Moves between states:
j52: *>j317, @>j414, %>j362
j49: *>j820, @>j157, %>j943
j964: *>j803, @>j44, %>j342
j844: *>j372, @>j93, %>j580
j640: *>j414, @>j317, %>j619
j93: *>j15, @>j844, %>j947
j820: *>j19, @>j454, %>j49
j619: *>j640, @>j972, %>j853
j417: *>j505, @>j141, %>j149
j38: *>j362, @>j672, %>j978
j19: *>j681, @>j848, %>j820
j372: *>j140, @>j947, %>j844
j44: *>j978, @>j964, %>j681
j205: *>j792, @>j248, %>j393
j249: *>j943, @>j149, %>j141
j943: *>j49, @>j768, %>j249
j947: *>j93, @>j372, %>j127
j248: *>j103, @>j205, %>j286
j681: *>j44, @>j803, %>j19
j569: *>j580, @>j71, %>j103
j853: *>j619, @>j719, %>j905
j672: *>j342, @>j38, %>j658
j792: *>j828, @>j286, %>j205
j803: *>j848, @>j681, %>j964
j149: *>j417, @>j249, %>j768
j978: *>j38, @>j342, %>j44
j393: *>j205, @>j103, %>j71
j286: *>j248, @>j792, %>j505
j828: *>j141, @>j505, %>j792
j768: *>j149, @>j943, %>j157
j848: *>j454, @>j19, %>j803
j719: *>j161, @>j853, %>j972
j317: *>j972, @>j640, %>j52
j505: *>j286, @>j828, %>j417
j161: *>j127, @>j905, %>j719
j454: *>j157, @>j820, %>j848
j414: *>j658, @>j52, %>j640
j140: *>j905, @>j127, %>j372
j15: *>j71, @>j580, %>j93
j127: *>j947, @>j140, %>j161
j141: *>j249, @>j417, %>j828
j362: *>j52, @>j658, %>j38
j580: *>j844, @>j15, %>j569
j972: *>j719, @>j619, %>j317
j103: *>j569, @>j393, %>j248
j905: *>j853, @>j161, %>j140
j658: *>j672, @>j362, %>j414
j157: *>j768, @>j49, %>j454
j342: *>j964, @>j978, %>j672
j71: *>j393, @>j569, %>j15

The rows follow the links: the fewer symbols apart two states are, the more alike their rows tend to be.

Each row is also shifted at random along 5 hidden directions that mean nothing.

Some states, each with a row of numbers:
j286: -47 2 22 27 -17 84 40 -9 22 -52 -30 112 23 -60 -31 -47 96 67 1 41 -23 63 14 4 59 39 18 -65 -26 -35 27 -25 -6 24
j828: -98 6 -23 -16 -51 31 12 -17 28 -27 -36 94 59 -8 2 -43 5 1 11 43 -37 11 -33 -36 20 -9 43 -7 -41 -48 8 -26 -16 14
j205: -52 -3 49 89 28 71 9 6 29 -21 -60 21 32 -42 71 -18 22 15 -9 17 -25 26 40 5 6 35 15 9 -34 6 -12 26 -66 24
j454: 0 -20 -22 8 22 9 21 -9 -49 -48 37 8 -29 -71 23 -57 -2 20 43 33 -13 62 32 10 22 24 93 80 35 -19 -62 15 16 14
j672: -5 -1 27 15 -9 8 -9 -14 3 -18 14 -35 8 25 45 28 -25 9 -36 -41 27 29 47 25 -65 -34 -16 87 70 -9 -7 -28 1 21
j342: -10 -12 -12 -33 -28 -1 -32 -40 -34 -24 37 19 9 4 -29 -38 -31 41 -28 -45 16 40 -20 -4 -37 -44 13 -24 50 -28 6 -37 57 -4
j947: 42 -21 -8 20 20 22 -26 -18 -34 34 10 -26 -62 24 31 20 -22 -25 14 -16 -8 -34 39 34 16 -8 40 -18 -10 -17 1 60 -3 5
j248: 1 -7 44 54 1 53 28 4 49 -9 -64 22 31 -40 22 -8 20 28 -15 16 -12 30 26 -5 21 52 -19 -27 -49 28 16 12 -47 13
j372: -103 34 -24 -31 19 -68 -6 49 17 28 -8 -32 1 -17 -55 -7 -61 -48 10 29 -32 -46 -92 -59 7 21 -18 -77 -56 56 -8 49 -11 -27
j972: 7 -29 38 38 27 -11 -34 28 -34 25 1 -102 -45 -40 -17 -36 -110 22 -44 -55 23 19 20 8 -30 5 -6 -105 12 63 19 68 2 1
j792: 61 -10 -10 13 -12 10 0 -33 44 11 -50 30 50 -7 43 -18 -16 8 -6 -27 2 11 -16 -28 -11 -5 19 26 -51 6 -23 -11 -29 -27
j768: 86 -11 -63 -25 26 -8 0 -38 -31 -24 36 30 -37 -41 -3 -54 17 -6 34 7 -11 9 -59 -3 4 4 70 -21 -12 -9 -60 34 19 -45
j161: 44 -45 -3 4 8 -6 8 -5 -45 5 24 -49 -47 -21 29 2 -40 22 17 -12 20 19 78 33 11 -2 45 71 35 5 -12 22 17 16
j49: -83 19 1 -12 -23 -41 -22 30 29 46 -28 -14 -3 53 -34 31 -31 -81 16 57 -44 -101 -43 -32 19 -6 -25 -67 -56 -8 49 34 -13 14
j658: -11 14 0 -3 18 6 -3 -9 -30 -34 44 9 13 -29 -26 -34 35 50 -44 -35 38 74 -36 5 -43 -14 -18 -16 67 15 -31 -50 36 -31
j317: -46 -21 23 -14 -28 25 9 -6 -48 -43 21 20 -11 -30 -65 -40 -15 81 -19 -18 35 71 38 19 3 -20 3 -57 51 -16 40 -44 53 25
j19: -11 37 2 8 51 -61 -1 57 23 18 11 -76 -6 -15 7 27 5 -57 0 27 -17 -40 -44 -14 -12 43 -50 22 -21 74 -46 37 -31 -20
j640: -25 39 -30 -29 30 -21 -11 3 -9 -14 59 -2 5 30 -4 28 44 -24 -13 -26 10 4 -59 -1 -50 -13 -37 35 44 10 -37 -35 10 -41
j141: 27 -3 -9 -15 -30 -22 22 4 51 7 -30 21 71 -24 25 -26 -29 8 17 22 3 10 -6 -47 11 13 26 94 -27 3 -31 -30 -19 -1
j157: 52 -29 8 29 5 6 -26 -14 -17 19 2 -42 -49 31 66 25 -35 -58 30 8 -23 -46 43 26 -4 -2 39 39 -9 -24 -6 63 -27 14
j249: 7 2 -14 -24 -44 -20 33 15 26 14 -38 37 45 -26 -21 -21 -4 19 18 44 0 -3 1 -34 51 7 15 27 -22 -5 12 -36 4 14

The symbols that take the first to the second take the third to the fourth. What is the fourth?
Answer with the state's name.
-28 15 0 29 18 46 -27 -31 26 -6 -32 56 1 7 30 -28 10 -24 0 -20 -41 -19 -62 -8 -14 -8 22 -98 -66 -28 -9 42 -39 -30
: 11 -3 -30 -8 19 40 -34 -45 -5 -1 7 48 -31 48 34 10 25 -46 26 -18 -34 -30 -28 15 -15 -18 48 -34 -34 -52 -18 35 -10 -25
:: -1 -13 16 47 17 65 -20 -30 9 4 -22 40 -18 26 49 10 36 -18 1 -9 -28 -21 13 25 8 -4 22 -52 -36 -42 22 39 -33 7
: j93

-14 -16 -19 5 20 44 -14 -26 -31 -17 24 39 -49 21 28 3 43 -15 32 10 -30 -5 8 36 13 -15 56 2 -9 -49 -14 28 4 -9
: 3 23 -20 -34 -17 -41 24 38 5 29 6 1 17 7 -45 27 39 -27 24 50 -5 -41 -21 -16 41 3 -20 -1 -11 8 11 -16 19 2
:: -21 -6 23 48 23 71 20 -3 -1 -33 -17 54 -18 -35 24 -30 86 8 24 48 -41 24 23 28 26 35 24 -28 -33 -27 3 32 -32 11
: j853

-109 31 9 -29 -19 18 -9 -7 4 -56 42 33 6 50 -23 21 45 -10 -7 11 -16 7 -17 17 -53 -28 -51 28 50 -40 24 -50 5 18
: 7 -32 -26 -27 -37 -5 -24 -40 -22 -8 21 3 -24 46 40 8 -59 -37 32 9 -11 -25 37 6 -23 -46 59 75 30 -58 -5 7 17 30
:: -53 40 -2 12 56 -32 -5 41 -6 2 44 -37 -8 2 -4 32 35 -27 -14 -10 3 -12 -30 11 -27 16 -44 -2 22 31 -31 4 -15 -16
: j947

71 -12 -29 -4 -17 42 -21 -62 23 20 -20 75 12 33 4 -9 23 -2 -12 -43 -17 -12 -49 -14 0 -24 17 -97 -48 -43 15 -7 3 -42
: -13 -12 -31 -16 32 1 -31 -10 -74 11 36 -16 -74 -29 -32 -48 -37 -5 10 -18 -19 3 -50 4 9 -6 55 -131 -16 1 -15 72 35 -22
:: -54 41 8 -16 44 -15 11 22 -5 -42 40 -9 10 -29 -20 -5 64 10 -18 5 3 35 -46 4 -48 25 -57 20 43 41 -44 -24 -2 -26
: j49

-20 20 0 -17 9 -44 17 58 0 52 -7 -46 -3 2 -43 35 -8 -22 11 23 13 -37 2 -6 42 9 -31 -25 -17 49 19 4 3 3
: -79 7 13 15 -6 26 13 2 70 -28 -61 19 41 -1 45 4 -14 -17 1 21 -33 3 3 -31 -6 34 -6 57 -53 6 -7 12 -65 3
:: 48 -34 5 2 -21 -4 -19 -25 -38 -6 19 -28 -17 -7 23 -34 -70 25 -1 -23 15 18 44 -1 -22 -24 39 43 41 -5 -14 11 30 17
: j414

24 -14 38 21 -39 7 -19 -6 76 42 -79 -11 26 40 12 20 -51 -24 -23 -15 -14 -55 2 -26 -2 -1 -42 -74 -71 13 68 18 -47 -1
: 1 42 -17 -32 25 -34 15 17 10 -26 36 -10 13 1 -22 29 68 -12 -2 7 8 3 -50 -3 -35 4 -58 39 27 24 -24 -38 5 -33
:: -99 44 -33 -43 22 -51 -32 28 -3 40 25 -22 -22 42 -62 38 -3 -77 9 10 -29 -77 -93 -28 1 0 -40 -96 -37 28 10 36 12 -36
: j249

11 -6 -39 -13 52 4 22 -6 -78 -40 53 3 -47 -107 -12 -78 10 51 34 3 7 89 -10 11 30 27 78 3 32 7 -74 20 44 -14
: 37 11 -45 -69 -16 -71 12 15 27 37 -14 -16 41 -17 -38 -10 -52 -10 5 -17 16 -16 -65 -69 13 4 -10 13 -43 49 -25 -5 13 -53
:: 41 -36 -24 -36 -17 -15 -16 -24 -28 -6 27 -45 -32 33 31 10 -83 -10 18 -41 26 4 39 12 -36 -28 35 92 38 -9 -21 3 26 3
: j140

23 35 60 69 87 -36 -13 46 27 11 -4 -121 -8 -17 28 28 -8 -18 -46 -37 16 -8 -7 11 -62 42 -96 -5 16 105 -24 41 -48 -16
: -46 0 4 -34 -31 1 -21 -19 -9 -26 25 -6 1 31 -17 0 -39 14 -28 -38 16 23 -3 9 -63 -36 -28 5 45 -7 23 -35 25 2
:: -86 17 78 74 32 27 -19 30 12 13 12 -63 -14 57 46 77 6 -25 -36 -16 3 -23 60 55 -52 -9 -65 16 53 8 36 11 -39 56
: j342

70 -51 18 24 -16 18 5 -4 -80 11 7 -5 -41 -61 -50 -70 -23 76 -14 2 25 43 50 16 63 -7 44 -111 33 -17 42 15 55 36
: 134 -9 13 -16 -20 -27 23 23 -27 92 4 -33 -12 54 -78 80 47 23 -32 -37 80 -42 52 33 58 -26 -80 -82 27 13 76 -56 52 8
:: -26 13 -5 -14 -14 -37 5 27 48 24 -41 -22 37 -8 -18 -10 -68 -14 -3 5 -2 -28 -41 -56 6 21 -23 -21 -52 43 -4 20 -28 -25
: j157

12 7 -5 3 0 -59 3 33 55 33 -48 -44 45 -6 33 -6 -83 -45 1 22 -12 -46 -37 -54 2 24 -6 19 -64 53 -23 36 -44 -15
: -20 2 -5 28 29 43 6 -20 -18 -38 0 43 -35 -18 28 -25 62 -14 40 45 -42 13 6 25 19 27 44 -11 -27 -34 -25 44 -20 2
:: -13 -16 -25 -44 -27 -19 -28 -45 -16 -27 35 4 -4 29 21 -28 -71 2 0 -27 5 7 -8 -17 -68 -50 34 74 50 -38 -18 -26 28 -1
: j44

75 -19 12 49 26 42 -40 -26 -5 46 -23 1 -48 29 25 21 9 -25 -6 -45 -13 -45 15 26 13 -14 10 -109 -45 -22 25 61 -13 -10
: 43 -21 22 25 -24 66 -9 -37 45 -1 -51 45 -3 66 51 49 45 -34 9 13 -28 -45 41 23 1 1 -2 15 -41 -46 35 1 -39 20
:: -36 -5 53 17 -19 19 7 -1 -1 -31 8 -13 11 25 10 33 10 29 -23 -17 24 26 69 37 -41 -5 -46 66 65 -4 31 -45 0 37
: j905

-6 35 -5 -18 21 -25 -5 20 1 22 31 -38 -6 57 8 79 32 -48 -4 -16 22 -42 -4 19 -26 -17 -56 54 39 1 -4 -18 0 -11
: 6 13 -15 -18 -4 -40 47 45 -1 -3 -14 24 43 -87 -45 -51 12 44 7 52 14 33 -25 -41 70 37 19 22 -12 45 -24 -25 18 2
:: -41 54 8 4 36 -18 21 49 0 1 14 -4 -1 -13 -33 30 69 -16 1 35 -13 -3 -9 14 8 28 -50 1 10 31 1 -9 -9 10
: j372

